Below are the code and all the weights of a small trained network. Each question names an input and a class and asks about switching units off, where a switched-off unit gives its printed mean instead of its output.

import numpy as np


def w(rows, s, z=0):
    codes = np.array(rows[::2]) - 128.0
    scale = np.full(codes.shape[1], s)
    scale[-1] = z or s
    return codes * scale


def f(y):
    return np.maximum(y, 0)


def log_softmax(a):
    a = a - a.max(-1, keepdims=True)
    return a - np.log(np.exp(a).sum(-1, keepdims=True))


def net(x, mask):
    res = np.array(x, float).reshape(1, 2) / 4 @ E
    y = f(res @ A[0][:, :-1].T + A[0][:, -1])
    res = res + np.where(mask, y, B[0][:, -1]) @ B[0][:, :-1]
    return log_softmax(res[-1] @ U[:, :-1].T + U[:, -1])


A, B = {}, {}
E = w([
[103,145,76,154,134,94,80,199,237,124,101],'x0',
[140,139,96,124,222,96,115,30,145,248,205],'x1',
],0.014)
A[0] = w([
[117,153,106,206,176,115,100,235,192,191,118,139],'neuron 1',
[232,61,254,97,127,171,210,94,66,112,208,135],'neuron 2',
[163,134,141,187,112,184,47,112,154,90,171,250],'neuron 3',
[135,134,140,106,200,102,79,116,81,207,152,73],'neuron 4',
[89,137,113,121,117,130,127,104,135,102,147,117],'neuron 5',
[55,114,137,139,102,190,148,185,96,79,106,86],'neuron 6',
[82,222,24,195,107,48,61,181,198,146,86,69],'neuron 7',
[179,134,217,15,100,207,247,68,19,145,145,77],'neuron 8',
[137,147,118,137,196,68,132,73,176,153,183,73],'neuron 9',
[146,124,95,90,177,87,101,63,183,175,225,173],'neuron 10',
[174,171,60,134,199,80,119,75,146,224,193,93],'neuron 11',
[92,82,115,142,63,202,125,183,101,70,71,85],'neuron 12',
[82,174,165,153,59,149,145,198,87,64,86,107],'neuron 13',
[50,162,68,158,173,94,57,190,244,112,114,109],'neuron 14',
[129,54,190,168,116,109,169,230,90,46,92,92],'neuron 15',
],0.0075,0.017)
B[0] = w([
[133,98,106,171,168,113,157,80,155,93,93,196],'neuron 1',
[138,117,97,182,157,97,196,110,172,133,104,227],'neuron 2',
[53,119,166,143,15,149,208,160,92,4,127,249],'neuron 3',
[134,153,125,106,134,143,92,141,97,176,135,166],'neuron 4',
[142,125,126,136,120,141,118,123,150,118,142,128],'neuron 5',
[134,175,128,69,156,128,62,155,158,220,134,175],'neuron 6',
[207,155,71,148,182,87,130,73,143,178,95,188],'neuron 7',
[162,143,51,158,205,96,129,64,192,146,93,221],'neuron 8',
[142,125,138,103,147,179,64,167,121,216,144,173],'neuron 9',
[125,146,180,119,98,169,136,148,95,118,134,238],'neuron 10',
[115,192,176,96,118,170,78,170,120,184,150,216],'neuron 11',
[153,162,142,90,130,151,91,141,104,190,137,196],'neuron 12',
[143,157,171,127,154,182,84,171,141,167,140,209],'neuron 13',
[166,143,89,169,173,92,155,94,135,121,107,206],'neuron 14',
[135,211,142,101,126,148,85,143,108,172,125,203],'neuron 15',
],0.012,0.017)
U = w([
[136,171,193,98,141,157,66,167,126,182,127,60],'0',
[159,141,9,189,194,87,155,58,167,147,99,62],'1',
[57,115,199,170,38,137,210,157,106,39,120,253],'2',
[112,68,119,93,137,98,109,145,149,130,155,97],'3',
],0.014,0.0081)

Each question gives the input, the list of numbers given to net, and the class t.
The units are the neurons (one row each of A and B). Each row of codes is followed by its name. A weight is (code - 128) times the scale printed after its matrix; where a second scale follows, it is the last column's (A, B and U).
mask holds one flag per neuron, in row order. A switched-off neuron (its flag False) gives its mean, the last column of its row in B, instead of its output. The means were averaged over made-up inputs and are rounded, as every weight is.
A unit's drop is (log p(t) with every unit on - log p(t) with that unit switched off) / (log p(t) with every unit on - log p(t) with every unit switched off).
The circuit of an input: a set's keep is (log p(t) with only the set's units on - log p(t) with every unit switched off) / (log p(t) with every unit on - log p(t) with every unit switched off). Starting from the 12 units with the biggest drops (on a tie, the unit counted first), units are removed one at a time, each time the one whose removal leaves the highest keep (on an exact tie, the one counted first), for as long as the keep stays at least 0.8.
units of the circuit, in order: the units of the circuit, biggest drop first
k most important neurons: the k neurons with the biggest drops, biggest first
drop when u is switched off: that unit's drop, to one decimal
input [7,7], class 0: units of the circuit, in order : [neuron 11]
input [-4,-2], class 1: 2 most important neurons : [neuron 8; neuron 10]
input [-7,-6], class 1: 3 most important neurons : [neuron 8; neuron 2; neuron 11]
input [4,-2], class 1: 3 most important neurons : [neuron 10; neuron 7; neuron 14]
input [3,-1], class 2: 2 most important neurons : [neuron 8; neuron 2]
input [-8,8], class 0: 2 most important neurons : [neuron 11; neuron 10]
input [-5,4], class 1: 2 most important neurons : [neuron 8; neuron 2]
input [3,-3], class 2: 4 most important neurons : [neuron 8; neuron 11; neuron 9; neuron 3]
input [6,8], class 0: drop when neuron 11 is switched off : 1.1
input [-5,-2], class 1: drop when neuron 8 is switched off : 0.5
input [-2,-2], class 2: drop when neuron 11 is switched off : 0.0
